Below are the code and all the weights of a small trained network. Each question names an input and a target symbol and asks about switching units off, where a switched-off unit gives its printed mean instead of its output.

import numpy as np


def w(rows, s, z=0):
    codes = np.array(rows[::2]) - 128.0
    scale = np.full(codes.shape[1], s)
    scale[-1] = z or s
    return codes * scale


def f(y):
    return y / 2 * (1 + np.tanh(0.7978845608 * (y + 0.044715 * y**3)))


def softmax(a):
    e = np.exp(a - a.max(-1, keepdims=True))
    return e / e.sum(-1, keepdims=True)


def log_softmax(a):
    a = a - a.max(-1, keepdims=True)
    return a - np.log(np.exp(a).sum(-1, keepdims=True))


def net(x, mask):
    ids = ['ΘΛΞβγεζμπσφω'.index(c) for c in x.split()]
    T = len(ids)
    res = E[ids] + P[:T]
    r = res
    for j in range(2):
        rows = slice(4 * j, 4 * j + 4)
        q, k, v = (r @ M[0][rows].T for M in (Q, K, V))
        z = softmax(np.where(np.tri(T) > 0, q @ k.T / 4**0.5, -1e9)) @ v
        o = O[0][rows]
        res = res + np.where(mask[j], z, o[:, -1]) @ o[:, :-1]
    y = f(res @ A[0][:, :-1].T + A[0][:, -1])
    res = res + np.where(mask[2:14], y, B[0][:, -1]) @ B[0][:, :-1]
    return log_softmax(res[-1] @ U[:, :-1].T + U[:, -1])


Q, K, V, O, A, B = {}, {}, {}, {}, {}, {}
E = w([
[244,194,81,80,73,74],'Θ',
[148,136,75,100,17,134],'Λ',
[1,215,204,195,104,82],'Ξ',
[174,131,196,65,66,84],'β',
[81,140,194,147,193,105],'γ',
[165,48,121,73,157,127],'ε',
[91,157,235,100,60,60],'ζ',
[232,188,139,73,162,43],'μ',
[47,8,230,71,145,131],'π',
[43,132,114,152,149,148],'σ',
[193,197,71,136,198,89],'φ',
[123,33,145,23,75,150],'ω',
],0.0066)
P = w([
[155,28,183,117,165,185],'0',
[65,247,149,76,77,147],'1',
[82,57,71,111,100,51],'2',
[51,246,148,54,84,141],'3',
[138,88,166,229,61,100],'4',
[51,254,134,39,109,136],'5',
[175,67,180,90,250,53],'6',
],0.0088)
Q[0] = w([
[127,109,142,29,154,132],'head 1',
[184,80,98,179,80,74],'head 1',
[133,135,159,137,160,39],'head 1',
[133,222,141,78,167,186],'head 1',
[223,111,231,229,108,131],'head 2',
[91,104,138,55,163,2],'head 2',
[116,175,81,25,215,128],'head 2',
[44,201,97,120,53,165],'head 2',
],0.015)
K[0] = w([
[203,63,153,66,160,135],'head 1',
[133,146,92,166,55,62],'head 1',
[136,116,128,165,183,40],'head 1',
[134,170,140,63,189,166],'head 1',
[47,101,30,98,54,11],'head 2',
[203,63,146,253,102,177],'head 2',
[149,173,179,134,70,213],'head 2',
[120,94,100,42,205,192],'head 2',
],0.014)
V[0] = w([
[96,84,103,169,104,124],'head 1',
[122,189,98,120,121,148],'head 1',
[133,126,104,62,99,143],'head 1',
[97,116,123,106,158,174],'head 1',
[3,110,130,154,145,168],'head 2',
[151,84,35,200,186,147],'head 2',
[120,170,158,159,222,64],'head 2',
[134,55,172,109,132,67],'head 2',
],0.019)
O[0] = w([
[185,123,113,109,155,129,120],'head 1',
[124,94,184,108,102,130,74],'head 1',
[123,165,182,165,143,132,154],'head 1',
[136,158,139,138,85,80,132],'head 1',
[75,165,155,7,134,71,119],'head 2',
[254,169,89,102,165,53,87],'head 2',
[126,171,18,86,145,202,73],'head 2',
[92,167,120,171,224,161,245],'head 2',
],0.015,0.012)
A[0] = w([
[138,226,133,150,118,43,175],'neuron 1',
[85,183,121,75,2,181,100],'neuron 2',
[112,210,38,63,128,114,96],'neuron 3',
[212,5,110,164,105,59,1],'neuron 4',
[131,77,239,67,161,110,226],'neuron 5',
[140,39,131,224,162,119,181],'neuron 6',
[189,230,62,177,103,125,100],'neuron 7',
[114,183,71,220,110,120,142],'neuron 8',
[204,92,139,73,233,92,26],'neuron 9',
[65,222,107,129,152,126,133],'neuron 10',
[182,65,46,113,219,133,141],'neuron 11',
[172,29,207,134,95,83,27],'neuron 12',
],0.0077,0.0011)
B[0] = w([
[200,94,176,96,119,160,187],'neuron 1',
[182,104,60,163,129,44,157],'neuron 2',
[61,106,138,16,125,145,187],'neuron 3',
[183,251,38,162,124,187,147],'neuron 4',
[145,88,70,152,125,78,189],'neuron 5',
[125,106,143,58,36,115,255],'neuron 6',
[119,30,89,125,185,91,166],'neuron 7',
[157,95,99,87,112,173,203],'neuron 8',
[111,193,144,171,67,83,157],'neuron 9',
[174,183,108,194,128,140,240],'neuron 10',
[160,163,229,138,197,131,164],'neuron 11',
[51,139,63,113,194,98,157],'neuron 12',
],0.013,0.014)
U = w([
[180,148,39,155,78,189,108],'Θ',
[135,181,33,178,73,42,100],'Λ',
[52,134,73,49,143,151,98],'Ξ',
[83,62,211,52,39,185,171],'β',
[91,212,199,88,178,200,73],'γ',
[190,173,250,216,94,96,166],'ε',
[29,165,164,180,122,220,168],'ζ',
[135,24,155,79,205,171,108],'μ',
[69,190,103,251,202,122,38],'π',
[161,177,198,46,67,73,85],'σ',
[204,130,117,166,205,112,156],'φ',
[69,26,180,164,148,35,253],'ω',
],0.0033,0.0013)

Each question gives the input, a string of symbols that net reads in full, and the target symbol t.
The units are the heads (4 rows each of Q, K, V and O) and the neurons (one row each of A and B). Each row of codes is followed by its name. A weight is (code - 128) times the scale printed after its matrix; where a second scale follows, it is the last column's (O, A, B and U).
mask holds one flag per unit, heads first, then neurons. A switched-off unit (its flag False) gives its mean, the last column of its rows in O or B, instead of its output. The means were averaged over made-up inputs and are rounded, as every weight is.
A unit's drop is (log p(t) with every unit on - log p(t) with that unit switched off) / (log p(t) with every unit on - log p(t) with every unit switched off).
The circuit of an input: a set's keep is (log p(t) with only the set's units on - log p(t) with every unit switched off) / (log p(t) with every unit on - log p(t) with every unit switched off). Starting from the 12 units with the biggest drops (on a tie, the unit counted first), units are removed one at a time, each time the one whose removal leaves the highest keep (on an exact tie, the one counted first), for as long as the keep stays at least 0.8.
circuit, biggest first: the units of the circuit, biggest drop first
unit that matters most: the unit with the biggest drop
k most important neurons: the k neurons with the biggest drops, biggest first
heads that matter: for each layer, one digit per head in row order, 1 if its drop is at least 0.15 and else 0, layers parted by /
drop when u is switched off: that unit's drop, to one decimal
input Λ ω ω Ξ φ Ξ, target ω: circuit, biggest first : [head 2; head 1; neuron 12; neuron 5]
input Θ Ξ Θ ω Λ, target Θ: 2 most important neurons : [neuron 4; neuron 6]
input π σ σ Θ φ Λ, target γ: heads that matter : 11
input ω β ω σ π γ φ, target π: circuit, biggest first : [head 2; neuron 6; neuron 10]
input Θ Ξ σ β, target β: circuit, biggest first : [head 2; neuron 6; neuron 10; neuron 8]
input ω ω ζ σ Θ, target ζ: circuit, biggest first : [head 2; neuron 5]
input Λ φ ζ ω Λ ω π, target Λ: heads that matter : 01
input Ξ Θ μ β, target Λ: 2 most important neurons : [neuron 2; neuron 10]
input β ω Θ ε ω, target Θ: circuit, biggest first : [head 2; neuron 4]
input π ω Θ Ξ φ ω ε, target φ: circuit, biggest first : [head 2; neuron 11]
input β Θ φ μ β Θ ω, target β: circuit, biggest first : [head 2; neuron 6]
input ω π ω φ π ζ, target ε: most important neuron : [neuron 1]
input σ π Θ γ Ξ, target Θ: circuit, biggest first : [head 2; neuron 4; head 1]
input ζ φ β β γ, target β: unit that matters most : neuron 6
input ω Λ φ ω ω Θ μ, target ω: circuit, biggest first : [head 2; neuron 5; neuron 10]
input ω Λ Ξ ω φ ζ Θ, target φ: 4 most important neurons : [neuron 11; neuron 7; neuron 4; neuron 6]
input ζ σ Λ ω σ ε β, target σ: 2 most important neurons : [neuron 9; neuron 3]
input γ Ξ φ ω β σ μ, target β: circuit, biggest first : [head 2; neuron 6; neuron 10]
input ζ Θ φ ω Ξ, target φ: circuit, biggest first : [head 2; neuron 11; head 1]
input ω ω ω ω Λ, target ω: 2 most important neurons : [neuron 10; neuron 5]
input ω Λ μ ω Θ ω ε, target Θ: 3 most important neurons : [neuron 4; neuron 6; neuron 8]
input μ φ ω, target μ: most important neuron : [neuron 7]
input Ξ μ γ ω, target Λ: 3 most important neurons : [neuron 2; neuron 10; neuron 5]
input σ Θ Λ β, target σ: drop when neuron 12 is switched off : 0.0
input ε Λ γ β ω ω ε, target ω: drop when neuron 4 is switched off : 0.1
input γ ω ω Θ Λ γ Ξ, target Λ: drop when neuron 12 is switched off : 0.2
input Ξ ζ φ, target Ξ: drop when neuron 3 is switched off : 0.5
input π Λ ζ Θ, target γ: most important neuron : [neuron 3]
